Look-ups in named tables: a row name and a column name give one cell, copied from the table.

Table Kan
,Baf,Dab,Ruvoruf,Gir,Febana,Kotini
Gub,1.309,2.049,4.649,7.476,7.732,5.503
Belugak,8.553,5.961,3.893,4.048,5.095,5.118
Pazuro,8.428,5.462,4.627,3.223,4.304,3.391
Fovopan,6.697,3.701,5.759,3.352,4.266,1.126
Robaku,1.115,4.887,6.755,7.037,5.082,6.359

What is the Baf of Robaku in Kan? 1.115
What is the Ruvoruf of Robaku in Kan? 6.755
What is the Kotini of Fovopan in Kan? 1.126
What is the Febana of Robaku in Kan? 5.082
What is the Ruvoruf of Fovopan in Kan? 5.759
What is the Kotini of Pazuro in Kan? 3.391
What is the Dab of Fovopan in Kan? 3.701
What is the Ruvoruf of Belugak in Kan? 3.893

Nivugo:
         Pap  Ruz  Kubosob  Rulozi  Pina
Gak      163  166      191     185   168
Lugenub  100  152      166     218    49
Kamob    163  167      199     192   171
Fem      161  164      170     170   161
Nodedar  108  111      185     128   190

Nodedar, Ruz -> 111
Nodedar, Pap -> 108
Gak, Rulozi -> 185
Nodedar, Pina -> 190
Kamob, Pina -> 171
Nodedar, Rulozi -> 128
Lugenub, Ruz -> 152
Nodedar, Kubosob -> 185

Divakir:
,Rofe,Kifigon,Zifuse,Kib,Dovupo,Lezovi,Ketetum,Lav
Kigola,11,69,181,157,29,59,128,142
Mano,163,169,179,146,140,206,92,128
Tofoli,105,92,110,124,124,74,165,235
Zilagi,96,115,104,144,89,77,190,206
Toko,140,79,137,119,160,64,135,162
Lop,92,114,105,144,87,71,185,167
Sus,148,124,149,137,138,122,108,45

Lav of Lop = 167
Ketetum of Tofoli = 165
Kifigon of Mano = 169
Kib of Sus = 137
Zifuse of Toko = 137
Dovupo of Tofoli = 124
Dovupo of Toko = 160
Kifigon of Kigola = 69
Ketetum of Zilagi = 190
Zifuse of Kigola = 181
Rofe of Toko = 140
Rofe of Zilagi = 96
Which row has the largest Kib? Kigola

Table Napavi
,Paz,Zas,Sogenam,Sotike,Mizikev
Linu,131,96,163,194,117
Ririzev,192,184,237,117,174
Kuzizur,228,94,111,156,118
Pudiv,232,230,199,48,196
Nad,229,186,199,140,95
Savo,169,200,232,48,164
Semol,34,121,195,220,70
Kiti,210,110,231,140,94

Pudiv, Sotike: 48
Nad, Sotike: 140
Semol, Sogenam: 195
Pudiv, Mizikev: 196
Ririzev, Mizikev: 174
Kuzizur, Mizikev: 118
Kiti, Sogenam: 231
Semol, Sotike: 220
Nad, Sogenam: 199
Kuzizur, Sogenam: 111

Zudiru =
	Folefa	Zeso	Ranifub	Mazigo	Zapa	Nitanif
Fom	8630	6460	4162	5727	5043	7641
Simogep	6118	5918	5554	5762	6085	5829
Zov	4562	4422	3946	6314	5608	6710
Vuf	3667	5131	4899	6080	4772	5849
Zum	9071	5506	2687	6390	2652	9175
Leka	6543	5836	5397	5101	6354	5864
Teg	8165	6592	4434	5669	5587	7265
Benipe	5139	6041	5738	5998	5801	5539
Zer	7338	4627	7269	5841	6356	4730
Nogel	4814	5067	5485	5429	4402	5570
Fatil	6386	8133	7338	6868	7672	4839
Pusevi	8276	1880	8734	4784	4704	3547

Zapa of Nogel: 4402
Mazigo of Nogel: 5429
Folefa of Zum: 9071
Zeso of Teg: 6592
Ranifub of Simogep: 5554
Zeso of Fatil: 8133
Nitanif of Pusevi: 3547
Folefa of Benipe: 5139

Moteg.csv
,Zim,Mez,Siz,Lupaniv,Ketedo,Lem,Fer,Zetug
Pap,60,239,60,105,76,118,44,111
Mus,156,174,130,245,48,157,82,165
Lepi,149,193,108,214,51,137,109,142
Fubo,124,153,142,155,95,81,197,105
Nupiro,157,186,103,168,111,110,160,118

Zetug of Mus = 165
Siz of Fubo = 142
Siz of Lepi = 108
Zim of Lepi = 149
Mez of Lepi = 193
Ketedo of Fubo = 95
Siz of Nupiro = 103
Zim of Nupiro = 157
Zetug of Nupiro = 118
Ketedo of Mus = 48
Siz of Mus = 130
Lupaniv of Pap = 105
Zetug of Pap = 111
Fer of Pap = 44
Lem of Nupiro = 110
Lupaniv of Fubo = 155
Mez of Nupiro = 186
Row with the largest Fer: Fubo

Fem
fields: Nok, Vamaz, Dapod, Tak, Zalazus, Daleze, Vap
Baf: [86, 76, 83, 103, 87, 71, 69]
Rin: [100, 90, 118, 101, 112, 93, 62]
Pab: [238, 98, 97, 104, 64, 155, 30]
Tivig: [91, 74, 72, 92, 72, 88, 63]
Nazeva: [79, 80, 90, 104, 81, 100, 99]
Loso: [174, 55, 45, 128, 62, 134, 80]
Latasiv: [207, 85, 99, 142, 87, 114, 76]

Zalazus of Rin = 112
Dapod of Tivig = 72
Vap of Baf = 69
Vamaz of Pab = 98
Vap of Loso = 80
Vap of Nazeva = 99
Nok of Tivig = 91
Tak of Baf = 103
Zalazus of Nazeva = 81
Nok of Latasiv = 207
Vamaz of Latasiv = 85
Daleze of Rin = 93
Tak of Loso = 128
Nok of Pab = 238
Daleze of Loso = 134

